Below are the code and all the weights of a small trained network. Each question names an input and a class and asks about switching units off, where a switched-off unit gives its printed mean instead of its output.

import numpy as np


def w(rows, s, z=0):
    codes = np.array(rows[::2]) - 128.0
    scale = np.full(codes.shape[1], s)
    scale[-1] = z or s
    return codes * scale


def f(y):
    return y / 2 * (1 + np.tanh(0.7978845608 * (y + 0.044715 * y**3)))


def log_softmax(a):
    a = a - a.max(-1, keepdims=True)
    return a - np.log(np.exp(a).sum(-1, keepdims=True))


def net(x, mask):
    res = np.array(x, float).reshape(1, 8) / 4 @ E
    y = f(res @ A[0][:, :-1].T + A[0][:, -1])
    res = res + np.where(mask, y, B[0][:, -1]) @ B[0][:, :-1]
    return log_softmax(res[-1] @ U[:, :-1].T + U[:, -1])


A, B = {}, {}
E = w([
[129,134,129,128,130,128,126,130,129,127,128],'x0',
[128,124,129,126,122,124,127,127,127,131,127],'x1',
[130,134,129,130,127,126,125,129,128,127,127],'x2',
[143,140,101,96,201,138,73,159,115,234,69],'x3',
[127,122,129,129,123,128,127,128,127,132,129],'x4',
[130,130,128,129,130,129,128,127,128,127,127],'x5',
[113,167,70,178,118,80,168,118,193,207,205],'x6',
[252,133,78,73,71,169,161,123,143,148,143],'x7',
],0.014)
A[0] = w([
[81,99,138,98,162,127,120,152,144,58,113,185],'N1',
[253,133,119,111,64,171,140,128,136,119,156,137],'N2',
[124,129,134,118,163,164,103,107,113,128,50,151],'N3',
[130,139,124,131,202,129,106,143,127,182,56,132],'N4',
[215,127,103,89,156,166,116,127,119,236,84,72],'N5',
[40,139,150,170,114,95,112,122,117,88,148,172],'N6',
[151,106,159,96,132,172,108,122,90,55,35,251],'N7',
[63,138,141,113,194,117,88,128,121,235,63,137],'N8',
],0.018,0.012)
B[0] = w([
[210,107,222,174,109,183,227,136,76,172,143,192],'N1',
[193,125,29,112,95,85,158,133,88,64,170,219],'N2',
[89,112,133,60,130,164,84,153,142,115,155,187],'N3',
[88,127,112,47,112,109,48,162,119,147,174,203],'N4',
[190,142,169,107,168,165,108,107,208,248,28,217],'N5',
[65,138,167,116,159,147,157,77,218,126,81,209],'N6',
[117,96,153,104,171,140,84,134,85,10,13,251],'N7',
[133,124,113,230,97,111,78,168,43,137,196,230],'N8',
],0.017,0.032)
U = w([
[105,92,211,110,188,188,184,113,96,50,85,218],'0',
[105,95,183,108,176,163,55,222,11,96,141,83],'1',
[207,104,105,68,142,125,179,129,44,1,106,73],'2',
[189,110,112,25,188,175,71,160,120,132,25,98],'3',
[71,182,160,168,137,112,206,75,206,135,191,252],'4',
[85,181,95,204,128,77,69,171,110,174,210,43],'5',
[171,179,49,114,76,70,212,91,153,101,211,152],'6',
[192,187,98,103,141,126,129,132,196,232,126,57],'7',
],0.008,0.0037)

Each question gives the input, the list of numbers given to net, and the class t.
The units are the neurons (one row each of A and B). Each row of codes is followed by its name. A weight is (code - 128) times the scale printed after its matrix; where a second scale follows, it is the last column's (A, B and U).
mask holds one flag per neuron, in row order. A switched-off neuron (its flag False) gives its mean, the last column of its row in B, instead of its output. The means were averaged over made-up inputs and are rounded, as every weight is.
A unit's drop is (log p(t) with every unit on - log p(t) with that unit switched off) / (log p(t) with every unit on - log p(t) with every unit switched off).
The circuit of an input: a set's keep is (log p(t) with only the set's units on - log p(t) with every unit switched off) / (log p(t) with every unit on - log p(t) with every unit switched off). Starting from all 8 units, units are removed one at a time, each time the one whose removal leaves the highest keep (on an exact tie, the one counted first), for as long as the keep stays at least 0.8.
units of the circuit, in order: the units of the circuit, biggest drop first
k most important neurons: the k neurons with the biggest drops, biggest first
drop when u is switched off: that unit's drop, to one decimal
input [-2,-5,-8,0,2,8,7,-8], class 4: 2 most important neurons	(N6, N7)
input [6,-1,8,0,3,-5,-8,6], class 2: units of the circuit, in order	(N2)
input [8,0,-7,7,1,-7,1,1], class 7: 3 most important neurons	(N5, N7, N8)
input [2,7,8,-2,5,6,1,7], class 6: 2 most important neurons	(N7, N2)
input [-4,3,-8,6,-7,-6,5,4], class 7: 2 most important neurons	(N5, N7)
input [-4,-5,5,-2,-2,-7,-6,1], class 2: 2 most important neurons	(N6, N5)
input [-3,-1,-4,0,-8,-8,7,8], class 6: units of the circuit, in order	(N2, N7)
input [-7,5,-1,-8,1,-7,8,1], class 6: 3 most important neurons	(N7, N5, N2)
input [-3,2,6,-1,7,0,6,5], class 6: units of the circuit, in order	(N7, N2)
input [-7,0,6,6,7,-2,0,0], class 1: 2 most important neurons	(N8, N6)
input [-2,-3,-1,6,7,-2,3,-1], class 5: 2 most important neurons	(N8, N7)
input [-2,-6,1,1,-7,-1,6,-1], class 5: 3 most important neurons	(N7, N5, N2)
input [-3,-5,2,3,3,5,-6,0], class 1: drop when N6 is switched off	0.3
input [2,-6,5,-7,-3,8,2,-5], class 4: units of the circuit, in order	(N7)
input [-8,3,-4,-6,2,4,8,1], class 6: drop when N7 is switched off	0.8
input [-4,-3,-6,-6,1,6,1,6], class 6: drop when N7 is switched off	1.0
